Below are the code and all the weights of a small trained network. Each question names an input and a class and asks about switching units off, where a switched-off unit gives its printed mean instead of its output.

import numpy as np


def w(rows, s, z=0):
    codes = np.array(rows[::2]) - 128.0
    scale = np.full(codes.shape[1], s)
    scale[-1] = z or s
    return codes * scale


def f(y):
    return y / 2 * (1 + np.tanh(0.7978845608 * (y + 0.044715 * y**3)))


def log_softmax(a):
    a = a - a.max(-1, keepdims=True)
    return a - np.log(np.exp(a).sum(-1, keepdims=True))


def net(x, mask):
    res = np.array(x, float).reshape(1, 2) / 4 @ E
    y = f(res @ A[0][:, :-1].T + A[0][:, -1])
    res = res + np.where(mask, y, B[0][:, -1]) @ B[0][:, :-1]
    return log_softmax(res[-1] @ U[:, :-1].T + U[:, -1])


A, B = {}, {}
E = w([
[112,86,61,144,255,204,125,134,191],'x0',
[134,216,174,125,169,42,93,200,224],'x1',
],0.0053)
A[0] = w([
[136,114,101,137,216,192,129,122,151,103],'n1',
[127,178,146,130,171,44,130,156,207,72],'n2',
[127,144,150,114,2,76,135,123,81,93],'n3',
[115,93,99,109,224,170,135,125,157,106],'n4',
[112,81,101,129,97,168,155,103,80,92],'n5',
[136,73,105,133,95,209,128,97,55,103],'n6',
[126,117,122,126,129,134,136,131,130,255],'n7',
],0.017,0.01)
B[0] = w([
[140,108,130,154,61,102,129,146,124,216],'n1',
[150,137,126,106,147,106,122,175,203,218],'n2',
[129,99,117,172,52,102,133,148,120,249],'n3',
[129,115,148,162,64,118,134,147,115,220],'n4',
[147,145,153,120,143,125,121,171,171,188],'n5',
[143,144,143,103,160,120,123,156,187,224],'n6',
[77,140,1,100,173,67,125,54,91,254],'n7',
],0.037,0.009)
U = w([
[115,79,123,224,48,108,140,127,98,102],'0',
[150,171,139,60,180,119,98,172,205,103],'1',
[67,140,80,104,170,122,126,7,66,253],'2',
[117,131,178,140,135,153,128,111,107,93],'3',
[122,126,173,133,135,155,128,116,106,94],'4',
[128,130,170,136,134,156,133,114,119,92],'5',
[129,127,160,134,130,166,133,126,110,95],'6',
[138,125,165,130,140,163,132,116,106,93],'7',
],0.012,0.0051)

Each question gives the input, the list of numbers given to net, and the class t.
The units are the neurons (one row each of A and B). Each row of codes is followed by its name. A weight is (code - 128) times the scale printed after its matrix; where a second scale follows, it is the last column's (A, B and U).
mask holds one flag per neuron, in row order. A switched-off neuron (its flag False) gives its mean, the last column of its row in B, instead of its output. The means were averaged over made-up inputs and are rounded, as every weight is.
A unit's drop is (log p(t) with every unit on - log p(t) with that unit switched off) / (log p(t) with every unit on - log p(t) with every unit switched off).
The circuit of an input: a set's keep is (log p(t) with only the set's units on - log p(t) with every unit switched off) / (log p(t) with every unit on - log p(t) with every unit switched off). Starting from all 7 units, units are removed one at a time, each time the one whose removal leaves the highest keep (on an exact tie, the one counted first), for as long as the keep stays at least 0.8.
circuit, biggest first: the units of the circuit, biggest drop first
top k neurons: the k neurons with the biggest drops, biggest first
drop when u is switched off: that unit's drop, to one decimal
input [7,-8], class 1: circuit, biggest first	(n6)
input [3,3], class 2: circuit, biggest first	(n3; n6)
input [8,8], class 0: top 4 neurons	(n4; n1; n6; n5)
input [6,-8], class 1: top 3 neurons	(n6; n5; n3)
input [-5,-7], class 1: top 2 neurons	(n6; n5)
input [-3,-3], class 2: drop when n4 is switched off	0.5
input [-1,-5], class 1: drop when n6 is switched off	0.2
input [-1,5], class 1: drop when n2 is switched off	0.7
input [0,-7], class 1: drop when n2 is switched off	0.0
input [8,7], class 0: top 2 neurons	(n4; n1)
